Below are the code and all the weights of a small trained network. Each question names an input and a class and asks about switching units off, where a switched-off unit gives its printed mean instead of its output.

import numpy as np


def w(rows, s, z=0):
    codes = np.array(rows[::2]) - 128.0
    scale = np.full(codes.shape[1], s)
    scale[-1] = z or s
    return codes * scale


def norm(h):
    return h / np.sqrt((h * h).mean(-1, keepdims=True) + 1e-5)


def f(y):
    return y / 2 * (1 + np.tanh(0.7978845608 * (y + 0.044715 * y**3)))


def log_softmax(a):
    a = a - a.max(-1, keepdims=True)
    return a - np.log(np.exp(a).sum(-1, keepdims=True))


def net(x, mask):
    res = np.array(x, float).reshape(1, 6) / 4 @ E
    u = 0
    for l in range(3):
        y = f(norm(res) @ A[l][:, :-1].T + A[l][:, -1])
        res = res + np.where(mask[u : u + 5], y, B[l][:, -1]) @ B[l][:, :-1]
        u += 5
    return log_softmax(norm(res)[-1] @ U[:, :-1].T + U[:, -1])


A, B = {}, {}
E = w([
[197,254,81,158],'x0',
[158,128,184,180],'x1',
[212,46,65,150],'x2',
[128,128,128,128],'x3',
[124,128,127,132],'x4',
[125,128,126,129],'x5',
],0.0099)
A[0] = w([
[154,118,209,236,84],'0.n0',
[163,75,82,142,2],'0.n1',
[69,131,7,64,80],'0.n2',
[97,131,105,107,66],'0.n3',
[100,123,80,91,55],'0.n4',
],0.012,0.0076)
B[0] = w([
[226,194,145,5,239],'0.n0',
[142,98,111,151,135],'0.n1',
[223,181,158,61,254],'0.n2',
[133,141,168,110,100],'0.n3',
[146,132,164,72,114],'0.n4',
],0.014,0.0029)
A[1] = w([
[154,254,72,190,126],'1.n0',
[3,174,83,125,63],'1.n1',
[217,218,46,207,93],'1.n2',
[34,132,137,138,90],'1.n3',
[199,41,11,211,2],'1.n4',
],0.0061,0.0065)
B[1] = w([
[55,94,32,237,254],'1.n0',
[175,140,254,151,119],'1.n1',
[55,175,4,199,241],'1.n2',
[129,163,142,157,118],'1.n3',
[176,45,120,161,140],'1.n4',
],0.0057,0.0034)
A[2] = w([
[167,181,73,178,3],'2.n0',
[90,10,209,65,119],'2.n1',
[17,232,191,108,148],'2.n2',
[197,88,100,154,46],'2.n3',
[216,74,34,140,69],'2.n4',
],0.013,0.0055)
B[2] = w([
[96,174,111,125,178],'2.n0',
[137,250,51,175,228],'2.n1',
[143,15,153,122,255],'2.n2',
[88,57,171,75,152],'2.n3',
[84,84,215,129,208],'2.n4',
],0.015,0.0083)
U = w([
[91,177,59,225,165],'0',
[115,9,176,145,216],'1',
[232,172,161,25,3],'2',
],0.015,0.0022)

Each question gives the input, the list of numbers given to net, and the class t.
The units are the neurons (one row each of A and B). Each row of codes is followed by its name. A weight is (code - 128) times the scale printed after its matrix; where a second scale follows, it is the last column's (A, B and U).
mask holds one flag per neuron, layer by layer. A switched-off neuron (its flag False) gives its mean, the last column of its row in B, instead of its output. The means were averaged over made-up inputs and are rounded, as every weight is.
A unit's drop is (log p(t) with every unit on - log p(t) with that unit switched off) / (log p(t) with every unit on - log p(t) with every unit switched off).
The circuit of an input: a set's keep is (log p(t) with only the set's units on - log p(t) with every unit switched off) / (log p(t) with every unit on - log p(t) with every unit switched off). Starting from the 12 units with the biggest drops (on a tie, the unit counted first), units are removed one at a time, each time the one whose removal leaves the highest keep (on an exact tie, the one counted first), for as long as the keep stays at least 0.8.
units of the circuit, in order: the units of the circuit, biggest drop first
top k neurons: the k neurons with the biggest drops, biggest first
top k neurons in layer l: the k neurons of layer l with the biggest drops, biggest first
drop when u is switched off: that unit's drop, to one decimal
input [-7,8,-5,3,-3,-2], class 2: top 2 neurons	0.n0, 1.n0
input [0,-4,-4,6,4,8], class 1: top 2 neurons	2.n1, 2.n2
input [4,5,-6,-6,5,-2], class 1: top 3 neurons	2.n2, 2.n1, 0.n2
input [-4,-6,0,-5,-3,-6], class 2: units of the circuit, in order	0.n2
input [6,-1,-7,-1,0,3], class 1: top 2 neurons	2.n2, 2.n1
input [6,4,8,2,5,8], class 1: top 4 neurons	2.n4, 2.n1, 2.n3, 1.n4
input [-5,-6,5,0,-6,5], class 2: units of the circuit, in order	0.n2, 2.n2
input [-2,7,-6,6,3,-2], class 2: top 2 neurons	0.n0, 1.n2
input [6,-5,8,0,-4,-4], class 1: top 2 neurons	2.n1, 2.n4
input [-5,7,-6,1,4,6], class 2: top 2 neurons in layer 2	2.n1, 2.n4
input [-8,-7,-1,-8,0,6], class 0: top 2 neurons	2.n1, 0.n0
input [1,-4,-5,1,8,2], class 1: top 2 neurons	2.n2, 0.n0
input [-8,-1,8,8,-5,-3], class 0: top 2 neurons	2.n1, 2.n2
input [4,0,-7,-3,-4,6], class 1: top neuron in layer 2	2.n2
input [-4,-3,-2,-3,-7,-1], class 0: top 2 neurons	2.n1, 0.n0
input [0,-4,-8,-2,6,-5], class 1: drop when 2.n2 is switched off	0.1
input [-8,7,3,-1,-4,-7], class 0: drop when 2.n1 is switched off	1.1
input [-5,-1,-4,-8,8,0], class 0: drop when 2.n1 is switched off	1.4
input [1,-5,-5,-4,-2,-3], class 1: top 2 neurons in layer 2	2.n2, 2.n1
input [-5,-8,3,6,-6,3], class 2: top neuron	0.n2
